Q:
[[102 140 131 126 121]
 [145 147  99 135 116]
 [149 114 136 119 150]]
A: 99

Q: [157 117 108 140 109 126 118]
A: 140

Q: [156 121 108 112 101 129 110]
A: 112

Q: [104 111 113 127 111 119 147]
A: 127

Q: [143 137 153 145 136 145 148]
A: 145

Q: [139 156 128 141 127 139 137]
A: 141

Q:
[[129 115 129 126 117]
 [126 112 118 118 123]
 [105 145 137 129 137]]
A: 118

Q: [102 155 110 151 147]
A: 110
---
((117, 108, 147, 112), (115, 109, 101, 139)) Answer: 108
(113, 116, 118, 107, 118, 126, 113) Answer: 116
(113, 141, 151, 107, 157, 109, 153) Answer: 141
(129, 156, 151, 141, 154, 127) Answer: 156
(147, 122, 132, 138, 143, 116, 155) Answer: 122
(155, 108, 133, 156) Answer: 108
---
[103 110 154 131]	110

[[134 141 129 141 128 126 149]
 [119 120 147 125 111 120 139]
 [147 119 156 100 118 123 112]]	111

[142 137 101 122 132]	122

[117 100 113 123 156]	113

[153 116 122 106 129 114 128]	114

[102 135 137 115 124]	115
---
[156 112 119 143] ans = 156, 143

[109 149 143 142 114] ans = 109, 114

[[117 133 128 130 144 135 124]
 [133 109 109 103 121 123 101]] ans = 117, 101

[106 150 144 103 141 148] ans = 106, 148

[[143 107 135 121 137]
 [114 141 123 132 109]] ans = 143, 109

[102 127 125 152 131 118 104] ans = 102, 104

[[109 124 103 129 126 108 118]
 [148 131 153 130 132 148 137]] ans = 109, 137

[102 151 142 119 132 118 107] ans = 102, 107

[110 130 100 118 104 130] ans = 110, 130
---
[[104 134 107 157]
 [142 123 119 145]] → 145

[137 137 152 121 133 127] → 127

[102 117 114 109 133 146 114] → 114

[136 100 134 119] → 119

[133 127 123 120 153 104 146] → 146

[113 128 105 150] → 150

[[121 119 102 127 130 121 138]
 [117 142 127 132 135 116 144]
 [111 142 107 123 117 110 138]] → 138
---
[[143 111 131 140]
 [155 150 104 103]
 [105 127 146 139]] result: 150

[[133 157 136 114 130 141]
 [156 113 149 109 152 126]] result: 113

[[150 156 128 122 105]
 [127  99 134 143 118]] result: 99

[[126 106 153 153 133]
 [152 142 101 130 142]] result: 142

[[136 135 126 148 136]
 [143 140 101 155 144]] result: 140

[[110 111 111 105]
 [139 130 145 146]] result: 130

[[134 132 148 134 151]
 [117 121 144 138 121]] result: 121

[[123 122 131 111 134 118 135]
 [124 149 109 129 125 126 150]
 [119 122 126 113 119 114 147]] result: 149

[[ 99 129 144 136 119]
 [120 109 138 143 107]] result: 109
---
[[ 99 143  98 142 121]
 [109 139 114 136 119]] ans = 109

[[141 134 126 121 155 137]
 [119 126 129 110 123 134]
 [130 131 129 136 140 145]] ans = 130

[135 133 138 106] ans = 135

[112 108 124 129 104 134 123] ans = 112

[121 153 114 140 133] ans = 121

[111 106 117 113 136 126 105] ans = 111

[150 117 120 118] ans = 150

[[124 133 120 108 136]
 [115 137 128 126 109]
 [122 151 113 113 123]] ans = 122

[[153 145 157 147 146 133]
 [139 139 144 139 150 133]] ans = 139
---
[[106 124 105 124 122 130]
 [143 146 130 150 122 113]]	106, 113

[108 153 106 136 149]	108, 149

[108 112 117 155 122 126 132]	108, 132

[[156 114 137 118 152 136 134]
 [132 143 149 155 154 151 137]
 [129 135 109 127 133 107 141]]	156, 141

[[107 106 114 127]
 [150 115 137 128]
 [146 149 125 117]]	107, 117

[[132 121 142 123 126]
 [143 119 104 121 140]
 [110 107 113 113 141]]	132, 141

[149 118 119 128]	149, 128

[112 101 144 127]	112, 127

[[126 132 123 138 121 119]
 [137 119 131 112 144 149]
 [136 124 125 126 136 140]]	126, 140

[ 98 129 150 123 135 101 138]	98, 138
---
[143 112 101 118 144] gives 101, 144

[[130 127 127 120 116]
 [114 124 158 112 101]
 [147 120 144 141 110]] gives 158, 158

[149 141 123 115 148 109 113] gives 115, 149

[[126 134 152 138 129 129 123]
 [113 128 120 135 135 123 126]
 [109 126 119 138 135 124 125]] gives 135, 152

[[127 130 157 113 108 127 114]
 [130 135 151 110 105 123 108]
 [121 124 130 131 114 137 126]] gives 110, 157

[122 133 132 134 107] gives 132, 134

[155 154 134 116 113] gives 134, 155

[105 110 110 109 148] gives 110, 148

[150 154 109 153 105] gives 109, 154
---
(136, 111, 142, 151, 112) ⇒ 136
((119, 124, 119, 153, 150, 115, 128), (127, 130, 113, 149, 149, 115, 132), (120, 127, 126, 137, 132, 112, 136)) ⇒ 126
(107, 106, 125, 137, 132, 138) ⇒ 106
((118, 157, 121, 126), (117, 147, 117, 115)) ⇒ 126
((121, 101, 118, 130, 135, 132, 130), (118, 137, 124, 130, 122, 133, 127), (133, 104, 131, 139, 130, 133, 125)) ⇒ 131
(143, 113, 141, 150, 152) ⇒ 143
(146, 125, 135, 136, 100) ⇒ 146
